Below are the code and all the weights of a small trained network. Each question names an input and a class and asks about switching units off, where a switched-off unit gives its printed mean instead of its output.

import numpy as np


def w(rows, s, z=0):
    codes = np.array(rows[::2]) - 128.0
    scale = np.full(codes.shape[1], s)
    scale[-1] = z or s
    return codes * scale


def f(y):
    return y / 2 * (1 + np.tanh(0.7978845608 * (y + 0.044715 * y**3)))


def log_softmax(a):
    a = a - a.max(-1, keepdims=True)
    return a - np.log(np.exp(a).sum(-1, keepdims=True))


def net(x, mask):
    res = np.array(x, float).reshape(1, 5) / 4 @ E
    y = f(res @ A[0][:, :-1].T + A[0][:, -1])
    res = res + np.where(mask, y, B[0][:, -1]) @ B[0][:, :-1]
    return log_softmax(res[-1] @ U[:, :-1].T + U[:, -1])


A, B = {}, {}
E = w([
[216,104,224,233,147,232],'x0',
[129,132,132,131,129,123],'x1',
[57,212,47,243,45,195],'x2',
[151,202,185,9,27,208],'x3',
[182,251,76,100,252,164],'x4',
],0.0045)
A[0] = w([
[27,137,30,33,97,39,97],'N1',
[131,167,188,41,61,193,141],'N2',
[87,22,164,151,29,109,118],'N3',
[176,70,189,48,191,69,129],'N4',
[113,69,77,223,212,63,112],'N5',
[171,59,179,29,192,67,152],'N6',
[212,95,211,207,126,226,116],'N7',
[209,84,199,208,150,214,103],'N8',
[97,53,88,220,227,80,118],'N9',
[62,40,181,145,2,82,137],'N10',
[78,16,172,154,38,105,101],'N11',
[150,181,180,26,42,216,86],'N12',
[130,191,151,43,35,198,145],'N13',
[162,91,180,80,173,83,61],'N14',
[53,201,68,207,70,174,90],'N15',
[174,63,189,46,192,88,106],'N16',
[174,225,80,123,242,152,115],'N17',
[180,232,103,93,233,163,122],'N18',
[104,71,67,212,206,76,102],'N19',
[139,145,114,119,125,122,254],'N20',
[37,184,57,207,31,157,142],'N21',
[65,197,46,208,63,178,93],'N22',
[198,118,192,190,155,213,85],'N23',
[190,65,182,52,183,80,104],'N24',
[190,101,214,216,135,228,139],'N25',
[38,142,39,38,96,44,117],'N26',
[173,222,81,109,201,134,181],'N27',
[220,103,208,209,131,208,109],'N28',
[177,62,190,45,191,90,101],'N29',
[57,137,35,49,120,60,171],'N30',
[175,233,92,118,237,164,96],'N31',
[98,24,191,143,27,89,120],'N32',
[103,71,71,235,207,68,148],'N33',
],0.0051,0.0073)
B[0] = w([
[166,194,67,117,188,50,171],'N1',
[227,126,169,110,99,120,168],'N2',
[126,98,54,80,150,175,168],'N3',
[138,174,125,206,124,189,170],'N4',
[211,160,170,52,37,137,171],'N5',
[156,163,135,204,138,191,191],'N6',
[148,173,79,114,174,62,172],'N7',
[143,172,78,90,170,71,159],'N8',
[214,143,170,49,39,139,176],'N9',
[127,93,47,86,167,177,191],'N10',
[96,102,30,64,130,190,160],'N11',
[235,168,165,56,41,110,154],'N12',
[233,120,166,101,98,125,177],'N13',
[41,255,50,155,61,175,120],'N14',
[153,203,89,203,112,195,156],'N15',
[128,201,95,201,111,197,155],'N16',
[85,69,63,64,114,189,159],'N17',
[106,73,70,88,127,178,163],'N18',
[206,174,145,70,49,142,160],'N19',
[183,51,161,155,163,126,255],'N20',
[193,153,114,194,143,190,198],'N21',
[157,191,92,210,120,208,161],'N22',
[98,211,55,88,144,60,143],'N23',
[122,193,96,201,92,191,153],'N24',
[150,150,101,110,184,67,186],'N25',
[174,167,88,125,183,68,175],'N26',
[137,62,123,112,147,156,191],'N27',
[136,179,85,101,177,65,164],'N28',
[135,211,80,203,94,196,152],'N29',
[192,139,129,144,186,90,200],'N30',
[53,87,30,51,114,199,150],'N31',
[113,96,43,84,149,198,170],'N32',
[223,127,181,73,68,140,198],'N33',
],0.0082,0.0059)
U = w([
[120,191,125,236,102,187,104],'0',
[151,97,140,143,140,122,217],'1',
[164,144,170,64,31,110,79],'2',
[80,63,69,77,141,175,66],'3',
[122,182,107,127,186,30,84],'4',
[56,48,240,205,133,62,127],'5',
[3,211,164,134,2,41,4],'6',
[3,212,165,132,5,43,4],'7',
],0.013)

Each question gives the input, the list of numbers given to net, and the class t.
The units are the neurons (one row each of A and B). Each row of codes is followed by its name. A weight is (code - 128) times the scale printed after its matrix; where a second scale follows, it is the last column's (A, B and U).
mask holds one flag per neuron, in row order. A switched-off neuron (its flag False) gives its mean, the last column of its row in B, instead of its output. The means were averaged over made-up inputs and are rounded, as every weight is.
A unit's drop is (log p(t) with every unit on - log p(t) with that unit switched off) / (log p(t) with every unit on - log p(t) with every unit switched off).
The circuit of an input: a set's keep is (log p(t) with only the set's units on - log p(t) with every unit switched off) / (log p(t) with every unit on - log p(t) with every unit switched off). Starting from the 12 units with the biggest drops (on a tie, the unit counted first), units are removed one at a time, each time the one whose removal leaves the highest keep (on an exact tie, the one counted first), for as long as the keep stays at least 0.8.
circuit, biggest first: the units of the circuit, biggest drop first
unit that matters most: the unit with the biggest drop
k most important neurons: the k neurons with the biggest drops, biggest first
drop when u is switched off: that unit's drop, to one decimal
input [5,0,1,7,6], class 2: circuit, biggest first -> (N12)
input [6,-3,-6,-7,-4], class 2: circuit, biggest first -> (N9 N5)
input [-7,6,-3,4,-2], class 4: 2 most important neurons -> (N1 N26)
input [3,0,-1,-1,5], class 3: circuit, biggest first -> (N31 N17 N18)
input [3,-4,-3,-5,4], class 2: 3 most important neurons -> (N9 N5 N33)
input [5,-1,7,8,5], class 2: 3 most important neurons -> (N12 N13 N2)
input [6,4,2,0,6], class 3: circuit, biggest first -> (N31 N17 N18)
input [-6,-3,3,5,-2], class 4: circuit, biggest first -> (N1 N26)
input [8,6,5,3,8], class 3: circuit, biggest first -> (N31 N17)
input [1,3,2,3,4], class 3: circuit, biggest first -> (N31 N18 N17)
input [4,-5,-5,-6,3], class 2: circuit, biggest first -> (N9 N5 N33)
input [7,3,-1,-8,-8], class 2: circuit, biggest first -> (N9 N5)
input [-8,4,7,5,-5], class 4: 2 most important neurons -> (N1 N26)
input [-7,2,-1,-1,-7], class 3: unit that matters most -> N10
input [7,5,-5,-3,4], class 4: drop when N28 is switched off -> 0.2
input [-1,-1,6,-8,2], class 2: drop when N17 is switched off -> 0.0
input [-1,-4,0,-6,3], class 2: drop when N19 is switched off -> 0.1
